Each row is followed by its class number.
[-259   56 -641 -503 -640   60  138  193 -174 -107 -300  396   -9  149
 -371 -188 -131   96   77  161 -320  305  268  -93 -200  624  174  237
 -166  -92  100  188    0 -161  208   91  -90 -132] -> 5
[-369   80  -80 -213 -159  246  -14  -61 -126  -22 -197 -197   41 -124
   89  -81   -4 -166    4  -10 -126   66  105  -77  -36  273   48   43
  -93 -201   22   -6  -33 -379  -82 -242  121   33] -> 1
[-385  181   57 -217  -38  -53  100 -232  -41   73  -44 -266 -138   57
 -214 -108 -165  -10  254  163   64  -44  212 -101  -14  133 -202   97
   50  115  218  -29  111   76   35 -278  249   10] -> 7
[-338   14  -31  -73  -21  -55 -169  -46 -195  207 -309   17 -349   40
   -9  -39 -165   -6  176   37  100  -71  168   75   31  216  -10  -48
  -93  -70  157 -370  -41  131 -207 -330  143  189] -> 11
[ 139  -60 -108   21  -42  -50   19  161  146  -49   85   23  -66  -81
  -65   76   59  -48   -4   91  -25   -8   34  113  -91  -42  -53   30
  -70   83   25  -27   -7   75  -15  -78 -125  -88] -> 9
[-332  105  -60 -164 -203  -79  -41 -118  175   63 -264   71 -191  -51
  -46   -8   81 -229  -17  214  -72  204   76 -109  104   -6 -107   69
  170 -156  142   24    6   -7   25 -178   82 -109] -> 9
[-238  385   77 -220 -392  127  -61 -303   53  329 -351  190 -297  -83
 -302 -229   54   60  -63  210 -287  109  307 -155 -154    1   97  225
  111 -303 -159 -431    4  133  161   39 -136 -409] -> 7
[ 503  215 -251  351  103  293    4 -189  -36 -173   71 -158 -196  126
 -155  211  -65 -194   67   97  384 -362 -158 -427 -393 -424 -263  203
 -186  138 -272   61   50  139 -250 -342 -124  125] -> 4
[ 126  390   10   88  -76 -113   85 -307   89 -128 -508 -199  305  127
 -364   37 -510  398   86  -39  208   49 -324  -35   28  -63 -241 -165
  411   76 -283 -163  342   13  583 -233  302  224] -> 3
[ -38 -338 -215 -346 -305 -148  276   -6  456  -47  -96  606 -290  117
 -240 -104  206 -471  218  229 -139  253  -13   51  298   99   63  211
   25  -46  449  -31  -27  -29 -203 -512 -457   20] -> 1
[ 160  -14  -37  -78  221  -93  203  347  155 -107  -75   21   61  355
 -654 -286 -493  533  881  438  208 -395  157 -318  -38   86 -161  138
 -368  565  141  414  -89 -174  181 -152  336  427] -> 6
[  98  -37 -104  -54    8   -4   62  151  116   43  108   24  -38  -89
 -104  101   42  -68  -51   10  -11   25   10   40 -111  -44  -49    3
  -92   38   36  -24   22  132   28  -31  -93  -68] -> 11
[-333 -297  166 -145 -301  -25 -237  185  308    3  251  112   51  -50
  263  125  -20  466  203   56 -393  394   11   80 -414 -168  115   74
   37 -135  318 -106 -226 -644   25  178  211 -510] -> 7
[ 100  -77  -56  -77  -45    8   -6  221  170 -103  151   24  113 -104
  -43   64   15  -59  -44  101   18  -58   41   18  -71  -99  -59  -27
  -84   -8   81  -54    6   15  -45  -21  -57 -161] -> 3
[  53  -21  -57 -135  445  147  136  -75   46  111  -52  391  203  189
   72   29 -311  141  369 -101  212 -506   32 -362  226  168 -305  172
 -104  162 -196   -3    7 -105 -270   53   56  115] -> 8
[ 313 -303  153   16    9 -126  380  577   23 -205  -27 -224   68  277
   87 -123 -166 -190  240   90   95  -39  145  369  125  -99 -281  -31
 -126  351  331   70 -162  138 -214  -33  110  389] -> 10
[ 185  -32 -129  -58  -62  -24   31  155  191  -59  127   -5   20 -134
  -49   40  100  -59   45   70  -69    1   49  -10 -127  -63  -22  -12
 -146   18   21 -107   24   74  -97 -120  -78 -123] -> 10
[ -41  -49  -92  304 -430 -179 -105  -86  274   24 -159  124 -121 -194
  -13    2   73  -27  295  188   93  305  452  327  104  164   36 -133
 -130 -212   11   37 -156   44  110  -44 -344 -648] -> 0
[ -90 -171 -160 -234  469   41  530   58   99 -113   40  -51 -470   74
 -483   -2   83   51  721  -25  103 -109  277  -17 -153  395 -195  341
 -394 -274  -40  899  129 -368  201 -263    0   34] -> 4
[  84   17  -42 -102  -15  -54   12  147  153   23   77   21  -12  -97
 -124   16   27 -102   45   91  -14  -36   42  -81  -69  -93  -67  -53
 -135   67  -13  -49  -43  173    1 -110 -109 -101] -> 6
[  72  168  -72  333  -80  -15 -199  -38  135 -155 -189 -158  177 -106
  149  -10 -294 -284 -222  152   94   33 -305   57   86 -172 -113 -264
  342  197  -60  109  214  188 -270 -329  235  282] -> 9
[-191  101   43 -126 -128 -133   29  160   45  -39 -167  -14 -208  -74
 -112  -50 -100   -8   94   75   64  -30  -54   41   52  -21  -52 -206
  -24  -33  -28 -312  -73  -30  -55 -333   11  172] -> 3
[-199  225   71  -63 -266  -61  -23 -247  -27  -75 -166 -259  -65   89
 -133  -48  -67   63  217  -68  -73  261  105 -169  -49  -52 -109 -173
    1  -88  -33 -160  -36   13  187 -294  191  177] -> 6
[ 367  -59   74  256  304  -75 -186  117  312  479  427 -189  184 -692
  394  -56  233  319  121   36 -626   20  255  451 -201   71  124  434
   28 -255   35 -282  254   35 -602  -79  117 -798] -> 4
[   2  112  -48  -71 -136  153  -87   24 -138   71 -298  155  -20   -5
  -89 -170  -45   66  216  146  166 -121  280 -110   50  181   17    0
 -191   10   77  166 -239   82   75  153   12 -160] -> 7
[-248 -134 -313 -122   55  106   31  250   80  207 -130   70 -148   75
   -5    4   97 -216  135  267  109   84  157  -40  -45  458  229  332
 -212   41 -188  409 -136  172 -437 -208 -213 -293] -> 11
[ 134  -51 -106  -71  -42  -63   -2  185   88  -34  163   41  -71 -139
  -68   80   19  -41   24   62   -7    9   11   44 -133 -166  -70  -22
 -148   47   86  -81  -30   20  -41  -55 -131 -119] -> 7
[-134  -45  -38 -121   56 -161 -143   -9 -132   12  -31   13   39   80
  -17   89  -52   45  180  255  241  -87   13 -164   56  -26  -79 -124
  -88   -7   32 -156   91 -150   49 -267   44  -24] -> 3
[-434 -243  165  -98 -488  366 -144  323  213  369  -49  135  117  -97
  125  -40   98 -725 -624  429 -248  439 -204  126 -117 -208  310 -235
  107 -298   69 -714  -79 -339 -584 -413 -267  125] -> 11
[ 181  106  157 -441  311    1  173  153  281  135 -184 -342   11  413
 -614  -44   27  158  -74  -57 -237  553 -120  -80 -126  -52   42  553
  222   44 -194  293  215  608 -128 -390  -51  421] -> 0
[-154  163   65  204 -405 -119 -173   -2   20  530 -364  107  218  217
  206  -68  253  404 -123   18  -17  261 -388   76  155   49  249 -549
  205   81 -347 -581  100  182   44    0    2  -58] -> 4
[  15 -338 -118  349  -49  -58 -237  115  237 -133  694  126   37 -387
   47  200 -193  301  -39  -21 -167  192  114  217 -248 -558  -23 -196
 -405  183  209  -34  234 -377 -145  180  -82 -178] -> 10
[ 139  -61 -120  -29  -34  -21   16  150   29  -24   26   99 -126  -91
  -13   46   50  -55   32  140    1  -30   66   35 -105  -44   25   22
 -125   26   -7  -62  -42   24  -85  -21  -64  -91] -> 1
[ 344  335   81  403  274 -615 -108 -100  130  587  -95  300  361   14
  468  -82  137  214 -242   93  -45  374 -525  -54  118 -604  -60 -674
  553 -170 -364 -738  110  -42   61  509  -28 -147] -> 2
[ 528  478 -141  120  556  350  524 -218  274  121 -106   88  247  129
  -59 -190 -294 -173  371 -156  136 -175 -376 -199   48  316 -174  139
  354  -51 -524  703  174  226 -139  112  288  100] -> 8
[ 168  102    8 -106  333  400  -74  362  384   37   53 -481  237  -98
 -258 -160  -48  -56   36 -363 -235   76   43   34 -200   88 -193 -113
 -299 -146  180   87   11  -23 -294 -269   66  545] -> 8
[-413  148 -244 -181   -4   59 -287  -17  -32  226 -450   90  -14   -2
  108 -186  -41   71  -94 -235 -108  -44   66  -73   51  307   39  -86
 -121  -52  -44 -189   13  195 -297 -159  -79   48] -> 9
[ 158  -10 -108  -91    0  -41  -29  172  143  -40  141   43  -61 -130
  -86   71   81  -22   33  152  -40    0   73   19  -90  -28  -22   47
 -103  -20  -11  -38   20    8   -1  -70 -108 -165] -> 3
[  30   19  -62 -159 -229  -76 -127 -316 -137 -235  -26  189 -238   52
  143   97  -67   31  299    6  -12   62  226 -106  127   61 -168   -4
    4   28   53 -154   43   77  -98 -295  140   33] -> 8
[   0   31 -146  405   74  215 -549 -370  -60  575 -675  -31   21  -88
 -157 -286   48  269 -115  179   39  262  687 -278    3 -163  -35  303
 -237  269  379  105 -364  271 -236  260   56  285] -> 6
[  95  -94  -92  -32  -55   -8   64   80   93  -53  120   13    5  -60
   30   63  102   29   10   55  -35  -56   70   22  -47  -11  -23   34
 -125    0   41  -66   -6  -81   18   36 -122 -211] -> 5
[ 122  -11  -49  -55  -76   -4   15   56  136   70   10  -15  -81  -69
  -24   45   36  -79  -20  118  -42  -36  -13   -1  -53  -66    8   48
  -59   58   15 -178    1  165  -38  -98  -81 -146] -> 5
[ 101  -15  -58  -51   -6   32   -5   79  149   66   22    1  -33  -86
 -138   40   -6  -34   17   52   -3  -25   16   -9 -134  -81    3   48
  -97    8   14  -95  -39  119  -17  -39  -62 -113] -> 7
[ -96   28  -71 -123  -64   25   60 -239  -79  -21 -193  -42  -91   14
  -93  -76   84  -42  -21  222   97   12  131 -149  244 -119  -42  154
  -20   51  122  -75  103   20  -93 -137  181  109] -> 2
[  37  131   40 -283 -205  -84  268  318  224   31 -292  111  -23  153
  102 -193  105  -21  203  -56 -129   96  -18  219   51  304 -102   61
  159  -21   15  266 -211   70  241  161 -273 -472] -> 7
[ -71  297  -63  143 -304  316  -69  162   20   66  114  148 -177 -161
   64  -55  121  108   10  -68  -72  -32   76   33   18  -97  -75  -48
 -143 -240   13 -295  -53  -89 -487  -39  -15  -83] -> 11
[ 313  204  -55  459  108  -66   15 -154  141   20 -129  359  516  420
 -252  -55 -534  -59  -24 -266  255   28 -396  139  129  -26 -194  -85
  532 -150  -32  330  464  566   -9    0 -275    3] -> 9
[ 205  127 -137  -24   73  405  175   76  -29  263 -283   64   75  189
   -4 -218 -141  -13 -101 -130 -211  253  -67  240   18  319  126  246
   83  -96  -55  194   51   63 -127  322   58  169] -> 5
[ -20  -56 -134  -31 -234 -137 -176 -163   30  -85  -47  232  -44 -113
  126  -16   67 -176    8   87  -25  150  113    7  167  -36    5 -194
    5 -184  212 -127   33  -70   48  -61  -65 -179] -> 8
[ 132  -41  -72  -57   -4   10   34  146   86  -32  164  -13   17 -112
  -53   54   31  -31    0   51   -3  -35   64   -3 -130 -116  -15   10
 -171   21  -28  -18  -32   18  -34    7  -94 -148] -> 0
[  91  -34  -43  -84  -24   13   10  141  115  -24   87  -35   33  -95
  -69   54  -42   15   28   35  -12  -69    1   21 -109 -120  -54   -2
 -122   15   32 -188   -1  -18  -36  -65  -28 -102] -> 7
[ -18  300  417  383  350 -462  300 -267  510 -199   34 -693 -413  -60
 -311 -309  -53  115  365  -43   -8 -450  -14   -3  376 -465  -71 -336
  -95   96 -156 -540   31 -104  417 -181  277  476] -> 9
[-341  -50 -144  -52 -225  -28  -91 -173  -39 -183  -68   10 -218   33
 -178  -26   62  -78  146  234  284  -22  181 -207  -12  -44 -101   -6
 -151  -36  498  104  -50 -142  -69 -300   76  -34] -> 4
[ 153   84    5  419  159 -280 -136  133  341 -196   31   41   93 -515
  294   78  -91 -222 -105  270   85  -60  -98  -44  345 -516 -238 -375
  239 -180  159 -235  -40 -269 -432   66  561  266] -> 1
[ -30  225  207  293   75   30   12   77  310  257   62 -249 -205   -7
   31 -119   26  -35  115  -84 -180 -167  -80   -5 -162   34  107 -263
  -18   24 -363 -306 -155   70  -24  -34  -15  145] -> 11
[ 201  -44 -148  -25  -33  -15   81  122  209 -132  171   28  -14 -135
  -63   54  122  -82   51   74   11  -51   63   24  -72  -55  -54   -8
 -130  -12  111  -31   26   36  -48  -29  -53 -157] -> 10
[  38   -7  -90 -145  -46   -4   35  151  119   21   12   22  -68  -87
  -86   31   96  -35  -94   38  -30   28   -7   35 -125  -56    1  -11
  -95   -3   42 -127   30   85    1  -30 -114 -120] -> 10
[  98  -55 -101 -121   12  -80   80  128  132   42   64  -21  -68 -115
 -129   50   70 -104   25  138   -1    1   18  -11  -68 -126  -60   21
 -156   34   64 -121    1    7   45  -95 -106  -93] -> 2
[ 147   28  -74  -68  -19   28   12  156  166   65   11    6  -43 -129
  -99   34   56  -85   -1   74  -16  -33  -23   31 -112  -54  -59    3
  -88    9   66 -100   38   95  -13 -112 -101 -101] -> 10
[  96 -294  262 -286  226   57  454  129  388  163  -29 -417  -16  -41
 -286   73  -88  -50  791  236   84  152  133  165 -102  412   34   89
 -229  276 -212  460  -85  291  117 -586  292  -33] -> 2
[  -4 -231   -4  176 -178  470  188  -20  365  -36  120 -169  223  400
 -100  -95   22   36   72 -237 -111  324  -29  204 -202  124  202 -151
 -198 -153   37 -109 -108 -470   92  179 -107  175] -> 8
[-185  369  180 -115  -87   51 -196  -69  -18  -77  -46 -139  -93  -11
 -231 -143  -47   56   86  183  146 -291  131 -376  -65 -155  -30  -67
 -107  -86  -56  -31  -37   95  203  -86  -26 -240] -> 3
[ 285 -214 -169   -6  -77  232   42  -71  342   78 -147   93  162 -267
  112  177  -79 -386  -76  163 -137  236   97   38  120   50   49  139
  -35  178 -310  -51    8  328 -378 -239  152   64] -> 6
[  92  -15  -67  -33    3  -43   40  111   87  -35   33  -36 -117  -73
  -61   37   22  -63  -41   48  -42   35   12   49  -96  -11  -12   73
  -56   45   20  -10   -4   62  -46  -71  -52  -26] -> 4
[  -3  -17  -24  -68   35 -362 -106   45  -58  364 -270  -53  582 -162
   40 -214 -103   -2  265   81  -63  377  342   -6  215  382  123  142
  -89   74  112  381 -272  189  287   89 -350 -553] -> 2
[ 196   58   53  179  -73  286  -42  398  -62  384 -197  299  356 -151
   87 -102  -50   41 -259  -25   30   79 -133  264 -213  -33   52 -290
   61 -274 -117   38 -106  -49    3  481 -190 -288] -> 7
[  -3  -12  -59  227 -198 -113   66 -203  -62 -117 -111 -213 -191  103
   59   -3  -89   89   77  123   40   82   99  201 -101  -36  -34   32
   65   80    5 -230  110  -68   -4 -150  143  -31] -> 4
[-239  314  141 -147  136  133  169  108  114  -46  187   51  199 -169
  144  -66  -36  -18 -321  -24  327 -465 -467 -222  227 -305  -23 -634
   16   46 -128 -412   18  -53  -19  412  355  -27] -> 2
[ 502  -22 -205   66  -12  310  322  165   77  -51 -107  154  544  -39
    0 -137  -90 -151  156   56   54  -19    5    3  166  271  -31  114
  -52   70 -152  580   15   85 -173   25  -82  -82] -> 5
[-127    3  -76  -40  -41  -39   34 -304 -140  171 -342  -66 -253  132
 -239  -11 -150  -86  208  263  168   60  165 -167  -65    7   13  132
  -32   78  -65  -50  -10  179   59 -244  169  154] -> 7
[-382   81   87  -61 -482  339   33 -280  336 -292 -114   53  279  317
 -248 -162 -205  -51   28 -135  115 -274   -4 -278 -117   94   -8 -191
   79 -133  309 -322  -43  -37  104  -79   84  -44] -> 10
[-264  -44    8   30  -90   94  -92  277  314 -235  -81 -210  172  153
 -245 -138 -262 -169   35  148   81  -55    4   31   22  101 -189  -19
   -8   22  362  218    0 -456  -22 -317 -198  180] -> 8
[  -3 -110    1  -18  -24   -9  -75 -313   90  -42 -226   77 -377  -51
    0   47   53 -113  112  143   84    3  216    7  111 -153 -129  121
  -66   16  217  -23   60   -4   84 -165    5  -42] -> 10
[-361 -227  -61 -361 -234  176 -296 -203 -268   81  352  198  -67  -71
  -36  288   57 -235 -211   86   95  703 -131 -173 -261 -121  175 -156
 -257  233  151  497   89   -8   96 -328 -414 -152] -> 4
[ 125  148  232  266  262   43  133  -25  353   34 -300 -532   83  290
 -373 -255 -558  139  529  216  237 -256   63  102  -53 -125   44   -3
 -321 -239  -34 -596  -43 -447  437   17  193  -90] -> 4
[ -70  197  343  264  353   73 -288  145  300  319 -339 -324    1 -107
 -181  -50  -27   91  202  332  294 -284  -63 -318  -71 -207  134   -2
  -26 -236  -74   18 -358   60   42   13  371  -99] -> 9
[-358  170  -11  306  -71 -131  -63  280  136  432 -601  -69   57   -2
   96 -429 -108  367  291  146   41  -30 -150   22  -89  191  325 -437
   17 -128 -159  -66 -371 -235   24  208  363  -25] -> 3
[-325  132   87  203 -558 -224 -255  588   42  248 -673  209  313   17
 -241 -143 -321  244  -78 -293 -120  435  127  248  -64  308  -55 -534
   94 -176  -17 -160 -386  171  151   79 -361  273] -> 10
[ -57  106  195   34   77  -62  139  320  233 -140  118 -210    8  329
  215  -62 -264  240  216 -179  -16  -77 -467  317  -96  108  -64 -557
  152   67 -188 -329   68 -378   99   21  212  220] -> 8
[ 480 -202  -72   27  144   91   60  447  131  313 -115  562  320  126
 -278    7 -295   60  -10   47  244    9  244  149 -238 -146 -161  262
 -113   23   17  142  -76  785 -442  254 -464 -405] -> 0
[ -52  -41  252 -205  321  -38  401 -182  372  138 -470   70  159  108
   29  -45 -206 -145  315 -433  -84  -79  -93 -129  566  232  -33  171
  210  -55 -190  121 -198  481   60   52  447  328] -> 9
[ 121  -44  -76  -30  -43  -66  -11  105  147   23   70   -1  -17  -72
  -60   95   29 -109  -44   84   18  -15    9   -8 -108 -119  -94  -17
  -35   11   33 -188   -1   91  -29 -115 -132 -118] -> 8
[ -96  -95  -99  103   26  163  -89 -107 -121   25 -218  -44  -89  163
  -95  -32 -105 -128   23  240  255 -123   79 -126  -39  -48  -75   60
 -129   25  238  -78    8 -215 -161 -193  111  274] -> 4
[-401  114  -53 -165 -303  132  -38  -98   31  -33 -155  -86    3   42
  -81  -45 -157  145  -70  -47  -91  -14  -58    7  -25   35   28  -17
   -7 -108   -8 -352  161 -263   38 -173   98  -38] -> 0
